Here is a tiny trained network, its code and every weight. The questions are about switching its units off for an input and a class, where a switched-off unit gives its printed mean instead of its output.

import numpy as np


def w(rows, s, z=0):
    codes = np.array(rows[::2]) - 128.0
    scale = np.full(codes.shape[1], s)
    scale[-1] = z or s
    return codes * scale


def norm(h):
    return h / np.sqrt((h * h).mean(-1, keepdims=True) + 1e-5)


def f(y):
    return y / 2 * (1 + np.tanh(0.7978845608 * (y + 0.044715 * y**3)))


def log_softmax(a):
    a = a - a.max(-1, keepdims=True)
    return a - np.log(np.exp(a).sum(-1, keepdims=True))


def net(x, mask):
    res = np.array(x, float).reshape(1, 8) / 4 @ E
    u = 0
    for l in range(2):
        y = f(norm(res) @ A[l][:, :-1].T + A[l][:, -1])
        res = res + np.where(mask[u : u + 5], y, B[l][:, -1]) @ B[l][:, :-1]
        u += 5
    return log_softmax(norm(res)[-1] @ U[:, :-1].T + U[:, -1])


A, B = {}, {}
E = w([
[125,127,129,128,129,132],'x0',
[130,126,130,129,131,126],'x1',
[167,128,182,12,248,156],'x2',
[125,127,128,129,128,134],'x3',
[128,128,127,127,127,125],'x4',
[129,127,133,133,130,136],'x5',
[217,166,17,143,149,172],'x6',
[29,210,118,164,210,109],'x7',
],0.015)
A[0] = w([
[186,61,125,133,32,121,141],'L0N0',
[81,92,135,210,118,122,123],'L0N1',
[151,131,147,93,207,114,22],'L0N2',
[162,126,20,191,106,131,2],'L0N3',
[191,87,156,2,119,151,28],'L0N4',
],0.013,0.0046)
B[0] = w([
[129,174,138,43,93,173,255],'L0N0',
[116,99,94,103,114,90,201],'L0N1',
[103,140,109,58,88,174,181],'L0N2',
[160,167,207,171,164,151,226],'L0N3',
[107,72,134,249,163,89,226],'L0N4',
],0.016,0.0078)
A[1] = w([
[17,135,181,67,67,156,3],'L1N0',
[154,99,49,251,145,155,104],'L1N1',
[104,53,135,178,123,21,102],'L1N2',
[206,116,33,102,203,146,35],'L1N3',
[86,159,110,188,156,82,196],'L1N4',
],0.013,0.0024)
B[1] = w([
[170,89,86,46,153,40,254],'L1N0',
[239,71,73,37,199,20,226],'L1N1',
[63,151,158,214,51,251,233],'L1N2',
[9,75,2,121,13,203,206],'L1N3',
[106,157,130,161,140,85,213],'L1N4',
],0.01,0.0068)
U = w([
[138,91,150,51,35,76,224],'0',
[119,27,252,166,155,151,156],'1',
[26,157,139,188,92,37,3],'2',
[81,130,187,39,225,68,191],'3',
[253,201,136,153,72,193,103],'4',
[209,9,52,127,177,162,30],'5',
[180,227,76,212,189,61,95],'6',
[80,197,50,91,172,209,197],'7',
],0.026,0.0044)

Each question gives the input, the list of numbers given to net, and the class t.
The units are the neurons (one row each of A and B). Each row of codes is followed by its name. A weight is (code - 128) times the scale printed after its matrix; where a second scale follows, it is the last column's (A, B and U).
mask holds one flag per neuron, layer by layer. A switched-off neuron (its flag False) gives its mean, the last column of its row in B, instead of its output. The means were averaged over made-up inputs and are rounded, as every weight is.
A unit's drop is (log p(t) with every unit on - log p(t) with that unit switched off) / (log p(t) with every unit on - log p(t) with every unit switched off).
The circuit of an input: a set's keep is (log p(t) with only the set's units on - log p(t) with every unit switched off) / (log p(t) with every unit on - log p(t) with every unit switched off). Starting from all 10 units, units are removed one at a time, each time the one whose removal leaves the highest keep (on an exact tie, the one counted first), for as long as the keep stays at least 0.8.
units of the circuit, in order: the units of the circuit, biggest drop first
unit that matters most: the unit with the biggest drop
top k neurons: the k neurons with the biggest drops, biggest first
k most important neurons of layer l: the k neurons of layer l with the biggest drops, biggest first
drop of u: that unit's drop, to one decimal
input [0,-6,-3,5,1,1,0,0], class 0: unit that matters most -> L0N1
input [6,-7,-8,6,-8,2,1,-1], class 4: 2 most important neurons of layer 1 -> [L1N3, L1N1]
input [-8,1,-6,7,2,8,0,0], class 0: top 3 neurons -> [L0N1, L0N4, L0N0]
input [8,-1,-2,-8,5,7,1,-7], class 4: top 2 neurons -> [L0N0, L0N1]
input [-6,8,6,6,2,5,1,0], class 5: top 4 neurons -> [L0N4, L0N0, L0N3, L0N2]
input [8,-8,-3,-3,-1,3,3,2], class 6: top 2 neurons -> [L0N0, L0N3]
input [1,-2,5,-4,0,-4,3,0], class 5: top 3 neurons -> [L0N4, L0N0, L1N1]
input [0,2,-6,-8,7,-8,3,1], class 6: top 2 neurons -> [L0N2, L1N2]
input [-7,-5,0,7,2,-2,6,0], class 4: top 2 neurons -> [L0N3, L0N4]
input [-4,3,0,-5,-2,3,5,-5], class 4: top 2 neurons -> [L0N0, L0N3]
input [-4,2,7,0,-3,-6,-8,-1], class 1: units of the circuit, in order -> [L0N4, L0N0]
input [-5,6,0,0,-3,6,6,3], class 6: 2 most important neurons of layer 0 -> [L0N3, L0N0]
input [-2,2,-3,-4,0,3,-7,0], class 0: top 2 neurons -> [L0N4, L1N0]
input [1,7,-8,-1,-3,-8,1,3], class 6: units of the circuit, in order -> [L1N1]
input [4,5,8,6,8,-1,-7,-2], class 1: top 2 neurons -> [L0N4, L0N0]
input [0,0,-1,-6,7,7,1,-4], class 4: 2 most important neurons of layer 0 -> [L0N0, L0N1]
input [-8,8,5,-6,-2,3,-4,0], class 1: 2 most important neurons of layer 0 -> [L0N4, L0N0]
input [0,-4,-1,2,0,1,4,2], class 6: 2 most important neurons of layer 0 -> [L0N0, L0N3]
input [0,8,-3,5,-6,4,2,8], class 6: 2 most important neurons of layer 1 -> [L1N1, L1N3]
input [5,3,-5,-7,2,-5,2,-7], class 4: unit that matters most -> L0N3
input [-4,7,-1,-6,7,-4,1,-4], class 4: 2 most important neurons of layer 0 -> [L0N0, L0N1]
input [-7,-3,-3,-7,-2,8,1,3], class 6: drop of L1N1 -> 0.2
input [-6,-7,4,3,-4,-7,-5,-7], class 1: drop of L0N4 -> 2.0
input [-1,0,6,-3,4,5,-8,-3], class 1: drop of L0N4 -> 1.1
input [6,8,3,-8,-4,-3,-2,-4], class 1: drop of L0N4 -> 2.1
